Below is a small trained network, with its code and all its weights. Each question gives an input and a target symbol and asks what happens when units are switched off, that is, made to give their printed mean instead of their output.

import numpy as np


def w(rows, s, z=0):
    codes = np.array(rows[::2]) - 128.0
    scale = np.full(codes.shape[1], s)
    scale[-1] = z or s
    return codes * scale


def f(y):
    return np.maximum(y, 0)


def softmax(a):
    e = np.exp(a - a.max(-1, keepdims=True))
    return e / e.sum(-1, keepdims=True)


def log_softmax(a):
    a = a - a.max(-1, keepdims=True)
    return a - np.log(np.exp(a).sum(-1, keepdims=True))


def net(x, mask):
    ids = ['βγεμξπφψω'.index(c) for c in x.split()]
    T = len(ids)
    res = E[ids] + P[:T]
    u = 0
    for l in range(2):
        r = res
        for j in range(2):
            rows = slice(4 * j, 4 * j + 4)
            q, k, v = (r @ M[l][rows].T for M in (Q, K, V))
            z = softmax(np.where(np.tri(T) > 0, q @ k.T / 4**0.5, -1e9)) @ v
            o = O[l][rows]
            res = res + np.where(mask[u + j], z, o[:, -1]) @ o[:, :-1]
        u += 2
        y = f(res @ A[l][:, :-1].T + A[l][:, -1])
        res = res + np.where(mask[u : u + 4], y, B[l][:, -1]) @ B[l][:, :-1]
        u += 4
    return log_softmax(res[-1] @ U[:, :-1].T + U[:, -1])


Q, K, V, O, A, B = {}, {}, {}, {}, {}, {}
E = w([
[98,129,122,57,152,193,152,208,77,185,215],'β',
[93,97,217,176,105,13,179,146,134,68,123],'γ',
[22,168,174,43,66,101,159,181,97,150,152],'ε',
[177,233,67,107,154,179,144,148,155,132,195],'μ',
[197,101,113,181,247,165,122,155,142,155,197],'ξ',
[128,247,142,123,47,85,170,103,192,89,146],'π',
[179,136,220,119,92,175,60,30,48,102,2],'φ',
[193,168,138,209,192,58,143,84,199,77,140],'ψ',
[68,50,180,142,219,96,125,171,95,189,150],'ω',
],0.0099)
P = w([
[105,78,16,54,80,68,22,97,151,143,232],'0',
[125,168,111,104,145,75,189,85,70,209,181],'1',
[119,180,142,122,155,100,172,121,114,164,153],'2',
[124,175,188,148,163,129,170,160,145,120,122],'3',
[130,167,226,179,159,163,184,205,186,79,100],'4',
[161,130,255,219,128,190,219,248,225,28,109],'5',
],0.0079)
Q[0] = w([
[103,107,88,126,125,65,152,122,154,140,161],'0.h0',
[166,129,152,154,125,144,109,73,122,101,80],'0.h0',
[113,147,113,155,161,97,176,202,194,123,174],'0.h0',
[154,96,103,114,136,125,108,79,81,161,133],'0.h0',
[77,140,157,113,36,10,170,83,135,92,74],'0.h1',
[87,97,98,69,80,158,126,177,97,185,164],'0.h1',
[146,200,128,76,61,208,133,139,146,117,128],'0.h1',
[74,78,192,110,124,139,125,199,92,145,82],'0.h1',
],0.012)
K[0] = w([
[122,129,129,166,139,92,198,164,143,103,140],'0.h0',
[153,123,124,117,123,118,65,66,138,139,114],'0.h0',
[143,142,157,175,150,165,195,182,136,104,120],'0.h0',
[130,101,72,116,149,94,107,115,138,138,171],'0.h0',
[87,127,151,118,38,43,155,93,137,100,92],'0.h1',
[84,97,120,79,93,158,139,165,118,161,165],'0.h1',
[143,246,122,78,66,201,131,138,141,118,117],'0.h1',
[48,84,176,110,138,136,134,171,91,140,96],'0.h1',
],0.013)
V[0] = w([
[77,62,198,115,164,140,139,144,3,174,81],'0.h0',
[93,174,174,89,14,83,170,127,106,88,102],'0.h0',
[155,144,192,170,154,66,142,56,151,112,88],'0.h0',
[172,94,156,180,189,59,145,76,135,134,118],'0.h0',
[120,105,136,131,78,118,114,144,169,118,152],'0.h1',
[110,98,111,98,115,84,93,80,66,166,115],'0.h1',
[156,121,176,208,142,157,173,174,176,95,74],'0.h1',
[140,116,165,184,152,132,162,185,175,77,121],'0.h1',
],0.0057)
O[0] = w([
[145,234,91,150,91,165,157,47,209,145,129,8],'0.h0',
[185,118,87,130,255,166,122,108,132,158,123,142],'0.h0',
[119,127,104,107,132,223,168,179,109,124,170,193],'0.h0',
[113,152,118,92,79,195,145,174,125,126,179,196],'0.h0',
[127,116,97,131,175,125,63,146,125,116,142,129],'0.h1',
[136,159,133,149,109,162,106,139,163,88,106,6],'0.h1',
[112,155,105,82,103,105,115,47,78,185,127,185],'0.h1',
[132,154,99,78,134,110,120,96,113,186,150,242],'0.h1',
],0.006,0.0023)
A[0] = w([
[195,173,162,156,108,56,160,33,71,147,70,139],'0.n0',
[181,168,128,180,212,207,166,39,168,123,13,6],'0.n1',
[111,167,63,36,99,51,122,48,47,249,166,137],'0.n2',
[110,220,160,239,16,255,159,31,138,131,59,135],'0.n3',
],0.0046,0.0018)
B[0] = w([
[79,113,183,106,149,43,88,144,80,175,129,235],'0.n0',
[223,151,183,237,204,71,143,107,195,197,161,164],'0.n1',
[62,65,97,2,226,161,106,84,52,201,234,253],'0.n2',
[148,171,225,159,44,72,190,201,198,101,167,193],'0.n3',
],0.0061,0.0015)
Q[1] = w([
[138,130,127,112,105,164,132,133,173,128,118],'1.h0',
[104,147,158,74,177,89,163,160,74,148,180],'1.h0',
[139,93,89,140,77,174,86,87,143,136,113],'1.h0',
[119,110,75,103,121,165,94,91,88,131,116],'1.h0',
[85,75,35,98,64,146,50,19,105,120,97],'1.h1',
[83,87,61,75,83,136,71,61,92,126,95],'1.h1',
[73,122,151,1,197,120,133,122,14,217,198],'1.h1',
[162,143,185,187,129,116,166,186,182,95,114],'1.h1',
],0.0085)
K[1] = w([
[152,145,143,116,140,162,129,168,124,130,123],'1.h0',
[88,122,161,83,33,57,144,134,113,101,133],'1.h0',
[162,117,96,144,194,203,143,146,159,171,164],'1.h0',
[131,124,89,119,170,157,142,172,169,133,159],'1.h0',
[32,84,34,82,178,95,110,174,159,125,210],'1.h1',
[53,85,60,83,156,72,112,156,137,119,174],'1.h1',
[182,71,182,195,31,32,34,168,138,93,74],'1.h1',
[184,206,198,114,112,255,214,41,97,145,91],'1.h1',
],0.0088)
V[1] = w([
[142,100,85,128,188,181,178,138,201,110,187],'1.h0',
[132,192,143,147,69,102,195,117,146,143,116],'1.h0',
[137,124,81,119,154,156,103,132,161,131,165],'1.h0',
[103,91,130,62,163,160,85,147,54,120,125],'1.h0',
[139,189,129,108,29,202,173,115,138,97,101],'1.h1',
[100,124,105,128,40,132,102,170,245,1,174],'1.h1',
[129,214,141,125,159,70,233,179,190,199,218],'1.h1',
[188,137,110,200,158,57,74,33,232,154,126],'1.h1',
],0.0065)
O[1] = w([
[166,130,166,125,199,161,166,137,215,123,118,97],'1.h0',
[161,122,76,77,84,106,111,137,141,162,123,97],'1.h0',
[142,141,184,146,159,124,190,146,178,108,103,112],'1.h0',
[118,135,139,167,146,172,115,103,89,93,112,139],'1.h0',
[157,189,151,123,30,150,188,127,144,126,112,2],'1.h1',
[107,173,123,23,88,100,130,98,119,145,172,215],'1.h1',
[101,204,167,149,156,73,109,251,118,113,188,180],'1.h1',
[156,62,118,119,163,1,160,156,175,183,124,171],'1.h1',
],0.0081,0.0053)
A[1] = w([
[138,150,157,212,153,124,149,173,169,98,117,177],'1.n0',
[98,168,138,122,116,254,185,61,114,77,111,76],'1.n1',
[170,115,91,55,65,129,156,101,139,165,118,2],'1.n2',
[131,173,137,82,131,163,151,145,156,121,150,93],'1.n3',
],0.008,0.001)
B[1] = w([
[147,174,114,180,18,218,193,136,139,97,2,254],'1.n0',
[252,181,155,79,173,149,36,145,206,236,126,156],'1.n1',
[132,136,106,116,47,120,204,113,209,59,71,178],'1.n2',
[70,43,101,130,185,60,126,90,112,144,137,228],'1.n3',
],0.0068,0.0043)
U = w([
[75,110,171,64,223,34,76,138,110,163,252,219],'β',
[119,237,193,206,103,159,193,216,99,77,123,196],'γ',
[187,50,96,150,191,98,160,174,205,185,40,1],'ε',
[93,78,41,197,100,172,104,54,10,121,104,132],'μ',
[67,173,64,97,36,154,97,105,50,83,118,99],'ξ',
[161,38,124,164,195,201,154,49,143,105,47,98],'π',
[146,86,126,78,87,125,222,24,243,107,57,118],'φ',
[199,181,145,110,134,206,52,72,157,171,117,96],'ψ',
[128,164,90,74,47,87,120,195,134,154,154,13],'ω',
],0.0038,0.0049)

Each question gives the input, a string of symbols that net reads in full, and the target symbol t.
The units are the heads (4 rows each of Q, K, V and O) and the neurons (one row each of A and B). Each row of codes is followed by its name. A weight is (code - 128) times the scale printed after its matrix; where a second scale follows, it is the last column's (O, A, B and U).
mask holds one flag per unit, layer by layer, with each layer's heads first. A switched-off unit (its flag False) gives its mean, the last column of its rows in O or B, instead of its output. The means were averaged over made-up inputs and are rounded, as every weight is.
A unit's drop is (log p(t) with every unit on - log p(t) with that unit switched off) / (log p(t) with every unit on - log p(t) with every unit switched off).
The circuit of an input: a set's keep is (log p(t) with only the set's units on - log p(t) with every unit switched off) / (log p(t) with every unit on - log p(t) with every unit switched off). Starting from all 12 units, units are removed one at a time, each time the one whose removal leaves the highest keep (on an exact tie, the one counted first), for as long as the keep stays at least 0.8.
units of the circuit, in order: the units of the circuit, biggest drop first
k most important neurons: the k neurons with the biggest drops, biggest first
k most important neurons of layer l: the k neurons of layer l with the biggest drops, biggest first
drop when u is switched off: that unit's drop, to one decimal
input ε ψ φ μ ω, target ε: units of the circuit, in order -> [1.h1, 0.h0, 0.n1]
input π ω ω, target γ: units of the circuit, in order -> [0.h1, 0.h0, 1.h1, 1.n0]
input ω β φ ψ π ε, target ω: 2 most important neurons of layer 0 -> [0.n3, 0.n1]
input μ β ψ μ ψ, target γ: units of the circuit, in order -> [1.h1, 1.n0]
input β ω ψ μ ω ξ, target β: units of the circuit, in order -> [0.h1, 1.n0]
input μ ψ μ, target γ: units of the circuit, in order -> [0.h1, 1.h1, 1.n0]
input ψ μ φ π, target ψ: units of the circuit, in order -> [0.h0, 1.h1, 1.n1]
input β ψ β, target γ: units of the circuit, in order -> [0.h1, 1.h1, 1.n0]
input ψ ξ ψ φ φ, target γ: units of the circuit, in order -> [0.n3, 1.h1, 0.h0]
input β π ψ ε ψ φ, target β: units of the circuit, in order -> [0.n0, 0.h0, 0.h1, 1.n0]
input γ ω β ψ ξ φ, target γ: most important neuron -> [0.n3]
input ψ μ μ ε μ π, target β: units of the circuit, in order -> [0.h1, 1.n0, 0.h0]
input μ φ ω ψ ψ μ, target μ: units of the circuit, in order -> [0.h0, 1.h0, 1.h1]
input ε ψ γ φ, target ε: units of the circuit, in order -> [1.h1, 0.h0, 0.n1]
input ψ π π, target γ: units of the circuit, in order -> [1.h1, 1.n0]
input ε ε ω ξ ψ γ, target β: units of the circuit, in order -> [0.h1, 1.n0]
input ε φ μ μ, target ε: 2 most important neurons -> [0.n1, 1.n0]
input μ μ γ ψ π ε, target β: 2 most important neurons -> [1.n0, 0.n2]
input φ ψ γ ψ, target φ: most important neuron of layer 1 -> [1.n2]
input ω β μ ω φ, target ω: 2 most important neurons -> [0.n3, 0.n1]
input ψ β π ψ μ ε, target β: 2 most important neurons -> [0.n2, 1.n0]
input ψ ω φ, target ψ: most important neuron of layer 1 -> [1.n1]
input μ ψ ω ε ε, target γ: 2 most important neurons -> [1.n0, 0.n2]
input ξ ε β ω μ ξ, target γ: 2 most important neurons -> [1.n0, 0.n2]
input ψ ψ φ π, target ψ: drop when 0.h1 is switched off -> 0.1
input φ π γ, target φ: drop when 0.n3 is switched off -> 0.0
input ψ γ φ μ ψ, target ψ: drop when 0.h0 is switched off -> 0.9
